Below is a small trained network, with its code and all its weights. Each question gives an input and a target symbol and asks what happens when units are switched off, that is, made to give their printed mean instead of their output.

import numpy as np


def w(rows, s, z=0):
    codes = np.array(rows[::2]) - 128.0
    scale = np.full(codes.shape[1], s)
    scale[-1] = z or s
    return codes * scale


def softmax(a):
    e = np.exp(a - a.max(-1, keepdims=True))
    return e / e.sum(-1, keepdims=True)


def log_softmax(a):
    a = a - a.max(-1, keepdims=True)
    return a - np.log(np.exp(a).sum(-1, keepdims=True))


def net(x, mask):
    ids = ['βγεθλμξπσφ'.index(c) for c in x.split()]
    T = len(ids)
    res = E[ids] + P[:T]
    u = 0
    for l in range(2):
        r = res
        for j in range(3):
            rows = slice(3 * j, 3 * j + 3)
            q, k, v = (r @ M[l][rows].T for M in (Q, K, V))
            z = softmax(np.where(np.tri(T) > 0, q @ k.T / 3**0.5, -1e9)) @ v
            o = O[l][rows]
            res = res + np.where(mask[u + j], z, o[:, -1]) @ o[:, :-1]
        u += 3
    return log_softmax(res[-1] @ U[:, :-1].T + U[:, -1])


Q, K, V, O = {}, {}, {}, {}
E = w([
[132,146,136,252],'β',
[123,105,127,203],'γ',
[64,164,227,137],'ε',
[65,100,155,137],'θ',
[174,127,117,236],'λ',
[127,153,152,83],'μ',
[61,213,141,91],'ξ',
[113,75,174,133],'π',
[142,55,216,81],'σ',
[175,5,95,104],'φ',
],0.019)
P = w([
[124,72,127,160],'0',
[142,241,186,80],'1',
[142,45,60,130],'2',
[99,65,149,128],'3',
[236,217,148,103],'4',
[137,76,72,124],'5',
[91,84,157,117],'6',
[254,211,158,90],'7',
[146,63,48,137],'8',
[89,77,147,128],'9',
],0.009)
Q[0] = w([
[108,145,34,102],'0.h0',
[165,124,186,109],'0.h0',
[140,118,195,102],'0.h0',
[189,73,198,105],'0.h1',
[192,175,177,103],'0.h1',
[198,143,125,134],'0.h1',
[247,135,125,71],'0.h2',
[93,39,120,72],'0.h2',
[67,136,215,148],'0.h2',
],0.013)
K[0] = w([
[203,157,123,111],'0.h0',
[139,114,142,145],'0.h0',
[130,84,140,156],'0.h0',
[200,147,118,175],'0.h1',
[150,155,196,112],'0.h1',
[164,108,191,88],'0.h1',
[238,165,121,76],'0.h2',
[130,61,214,100],'0.h2',
[1,137,120,122],'0.h2',
],0.015)
V[0] = w([
[136,159,98,154],'0.h0',
[163,170,112,68],'0.h0',
[113,67,174,120],'0.h0',
[130,107,158,135],'0.h1',
[126,116,132,135],'0.h1',
[94,84,182,149],'0.h1',
[62,137,93,135],'0.h2',
[178,187,91,194],'0.h2',
[255,90,162,129],'0.h2',
],0.0089)
O[0] = w([
[147,166,136,160,83],'0.h0',
[82,237,160,136,9],'0.h0',
[122,49,123,56,226],'0.h0',
[110,114,100,98,161],'0.h1',
[122,122,123,113,140],'0.h1',
[81,79,102,69,230],'0.h1',
[171,97,61,128,178],'0.h2',
[98,7,118,1,3],'0.h2',
[72,207,209,133,6],'0.h2',
],0.0064,0.0045)
Q[1] = w([
[160,164,81,116],'1.h0',
[7,113,58,133],'1.h0',
[211,119,64,68],'1.h0',
[117,233,140,143],'1.h1',
[82,37,69,124],'1.h1',
[89,200,103,86],'1.h1',
[250,81,31,72],'1.h2',
[147,96,211,236],'1.h2',
[245,46,237,219],'1.h2',
],0.012)
K[1] = w([
[99,158,143,103],'1.h0',
[253,119,162,104],'1.h0',
[81,165,95,58],'1.h0',
[147,251,139,133],'1.h1',
[65,73,79,116],'1.h1',
[146,194,94,92],'1.h1',
[248,142,124,90],'1.h2',
[117,42,151,193],'1.h2',
[175,42,201,209],'1.h2',
],0.015)
V[1] = w([
[48,135,153,223],'1.h0',
[177,36,218,255],'1.h0',
[71,129,204,107],'1.h0',
[77,236,114,115],'1.h1',
[113,156,33,153],'1.h1',
[188,102,111,41],'1.h1',
[8,120,113,109],'1.h2',
[157,133,132,121],'1.h2',
[178,37,141,108],'1.h2',
],0.0097)
O[1] = w([
[99,171,98,225,135],'1.h0',
[144,78,149,232,215],'1.h0',
[122,168,224,127,138],'1.h0',
[100,2,160,121,1],'1.h1',
[97,160,167,175,115],'1.h1',
[141,93,112,201,132],'1.h1',
[97,119,42,232,160],'1.h2',
[140,155,158,100,115],'1.h2',
[63,52,162,56,212],'1.h2',
],0.0086,0.009)
U = w([
[2,31,71,131,47],'β',
[31,198,54,172,142],'γ',
[229,66,92,190,26],'ε',
[128,121,212,152,134],'θ',
[66,26,148,132,35],'λ',
[25,137,206,177,95],'μ',
[93,145,113,83,253],'ξ',
[223,66,134,138,212],'π',
[146,63,65,158,96],'σ',
[145,35,128,123,187],'φ',
],0.0083,0.005)

Each question gives the input, a string of symbols that net reads in full, and the target symbol t.
The units are the heads (3 rows each of Q, K, V and O). Each row of codes is followed by its name. A weight is (code - 128) times the scale printed after its matrix; where a second scale follows, it is the last column's (O and U).
mask holds one flag per head, layer by layer. A switched-off head (its flag False) gives its mean, the last column of its rows in O, instead of its output. The means were averaged over made-up inputs and are rounded, as every weight is.
A unit's drop is (log p(t) with every unit on - log p(t) with that unit switched off) / (log p(t) with every unit on - log p(t) with every unit switched off).
The circuit of an input: a set's keep is (log p(t) with only the set's units on - log p(t) with every unit switched off) / (log p(t) with every unit on - log p(t) with every unit switched off). Starting from all 6 units, units are removed one at a time, each time the one whose removal leaves the highest keep (on an exact tie, the one counted first), for as long as the keep stays at least 0.8.
units of the circuit, in order: the units of the circuit, biggest drop first
most important unit: the unit with the biggest drop
heads that matter: for each layer, one digit per head in row order, 1 if its drop is at least 0.15 and else 0, layers parted by /
drop when u is switched off: that unit's drop, to one decimal
input θ θ γ ξ ξ β, target γ: heads that matter	101 / 010
input θ π θ ξ θ π ξ φ, target ξ: units of the circuit, in order	1.h0
input μ θ θ ε π ξ ε γ, target ξ: units of the circuit, in order	1.h0, 1.h2
input θ σ ξ, target μ: heads that matter	101 / 110
input μ γ θ ε ξ ε ξ ε, target ξ: units of the circuit, in order	0.h2, 1.h0, 0.h0
input μ ε θ γ ε φ ξ ξ θ, target γ: heads that matter	100 / 011
input μ β θ ξ π ξ θ θ, target ξ: units of the circuit, in order	1.h0, 0.h2, 1.h2
input β θ θ λ ξ θ θ ξ γ, target γ: heads that matter	101 / 010
input ξ θ θ ξ π ξ ξ θ, target ξ: units of the circuit, in order	1.h0, 1.h2
input ξ ξ θ ε ε, target ξ: units of the circuit, in order	0.h2, 1.h0
input ε ξ θ θ θ μ, target ξ: heads that matter	001 / 100
input ξ μ γ, target γ: drop when 1.h1 is switched off	0.2
input θ ξ ε μ π π ξ γ, target ξ: drop when 1.h0 is switched off	0.5
input θ γ μ, target ξ: drop when 1.h2 is switched off	0.1
input ξ θ π ξ π, target ξ: drop when 1.h0 is switched off	0.7
input ξ ξ ξ π θ θ γ β, target ξ: most important unit	0.h2
